W =
array([[  4, -19,  10, -17, -25,  25,  -9,  17, -17, -30,   4, -18,   7,
         11,   4,  -7],
       [ 10,   5,  -3,  16,  38, -24,  -1,  10,   4,  25,  -9,   8,   1,
        -16, -16,  11]])
The 3rd smallest entry -> -24
The 3rd entry in reading order -> 10
The maximum: 38
The entry just left of -19 is 4
Give the entry just left of the largest entry.
A: 16
The entry just left of 16: -3
Give the entry just left of 7.
A: -18
The entry just left of the smallest entry: -17

Read these off the table that follows.
1) Give the entry just left of the centre entry.
2) Give the 2nd largest entry.
3) Give the first entry in reading order.
4) Give the entry at the centre.
5) Give the entry just left of the largest entry.
((-3, -4, -36, 10, -21, -5, 2, -18, -23, 19, -2, -24, -4, -3, 1), (13, -4, -36, 11, -7, -10, 1, -27, -20, 19, -8, -14, -4, 4, 27), (-22, -3, -16, 13, -10, 23, 1, -10, -1, 3, -7, 8, 1, -13, -20), (8, -5, -37, 10, -12, -9, -1, -29, -20, 18, -7, -19, -3, 3, 16), (0, -9, 17, 3, 4, 1, -9, 15, 24, 7, -5, 21, 1, 46, -9), (-5, -6, -16, 22, 3, 42, 29, 4, -39, -29, -32, -7, -1, 6, -21), (-11, 15, -24, 9, 4, -15, -13, 0, -20, 10, 0, -19, 3, -9, 2))
1) -1
2) 42
3) -3
4) -29
5) 1

Read these off the array that follows. Indices start at 0.
1) Which number is the entry in the bottom-left corner?
2) Which number is the entry at row 1, column 0?
3) Which number is the entry directly above -27?
4) Which number is the entry in row 0 and column 0?
5) Which number is the entry just right of -34?
6) Which number is the entry in row 1 and column 2?
7) Which number is the top-right entry?
[[-12 -13 -35  47  39 -21 -43  48]
 [  9  21  27 -45 -30  19  18 -38]
 [-11 -10 -21  37  28 -15 -30  30]
 [  6  19  19 -45 -23  19  10 -27]
 [  6  17  23 -34 -25  16  26 -29]
 [  3  26  19 -43 -23  19   6 -29]
 [ -9  48  10 -49  -5  15 -36  -7]]
1) -9
2) 9
3) 30
4) -12
5) -25
6) 27
7) 48

arr =
 35  -32  -19  -22  -33
-21    6   20  -11   19
-14  -11   17  -24    9
 12   24  -24   25   -2
 -9  -16   14  -27    6
 33  -29  -17  -24  -37
-23    2   20  -10   21
 11   23  -24   27    0
 12   27  -22   32    4
 19   18  -24   22   -8
-12  -19   15  -26    7
  9   32  -23   30    5
-25   11   20   -9   23
The top-right entry: -33
Find the bottom-right entry.
Answer: 23
Find the centre entry.
Answer: 20
The second largest entry -> 33
Find the entry directly below 7.
Answer: 5
The second entry on the main diagonal is 6
The third-last entry, reading row by row -> 20
The fourth entry in reading order -> -22
Find the largest entry in the first row.
Answer: 35
The fifth-last entry, reading row by row is -25
The entry just right of -32: -19
The entry just right of the largest entry is -32
Find the entry just right of 15.
Answer: -26
The last entry of the smallest entry's row: -37
Find the entry directly below the centre entry.
Answer: -24
Find the entry just left of -26.
Answer: 15
The 2nd entry from the end, reading row by row is -9
Find the entry directly above the smallest entry.
Answer: 6
Find the entry just right of the centre entry.
Answer: -10
The fourth-last entry, reading row by row is 11
The entry just left of -17 is -29
The entry just left of 25 is -24

array([ 82, 225, 358, 278, 833,  52, 345])
The entry just right of 225 is 358
Read off the entry just right of the largest entry.
A: 52
The entry just left of 52: 833

array([-45, -32, -11, -32, -29,  -6, -13,  -6])
The first entry from the left: -45
The entry just left of -13: -6
The first entry from the right is -6

A = [ 30 -50  -3 -22   7  -1   8  24   2   1  13  -3]
The second entry from the left: -50
The first entry from the left: 30
The entry just left of -22 -> -3
The second entry from the right: 13
Read off the entry just right of -1.
Answer: 8

X =
[[  2  21 -43  25  41   3 -39 -43]
 [ -5  -7  10  -8  -4  -6  10  10]
 [ 13  15 -19  16   0  14 -17 -17]]
Counting starts at 0.
The entry in the bottom-right corner?
Answer: -17
The entry just left of 15 is 13
The entry at row 2, column 1?
Answer: 15
The entry just left of 21 is 2
The entry just left of -39 -> 3
The entry in the top-right corner?
Answer: -43
The top entry of the column that holds the largest entry -> 41
The entry at row 1, column 0?
Answer: -5
The entry just left of 41 is 25
The entry at row 2, column 2?
Answer: -19
The entry just right of 0?
Answer: 14

Questions about the array below.
1) Report the entry just left of 66.
2) Report the entry just right of 145.
((64, 77, 162, 171, 71, 170, 104, 224), (145, 58, 126, 103, 111, 93, 142, 57), (41, 106, 123, 143, 66, 148, 85, 200), (106, 43, 162, 149, 85, 147, 133, 152))
1) 143
2) 58

[[ 25 -22 -14   4 -12  22 -24   6   0  10 -13  -2 -22]
 [-39   6  -8  27 -14 -43   9  24  29  19 -12  32  13]]
Indices start at 0.
The entry in row 0 and column 0 is 25
Report the entry at row 1, column 0.
Answer: -39
The entry in the top-right corner is -22
The top entry of the column that holds the largest entry is -2
The entry at row 0, column 1: -22
The bottom entry of the column that holds the smallest entry is -43
Report the entry just right of 22.
Answer: -24
Report the entry in row 0 and column 2.
Answer: -14
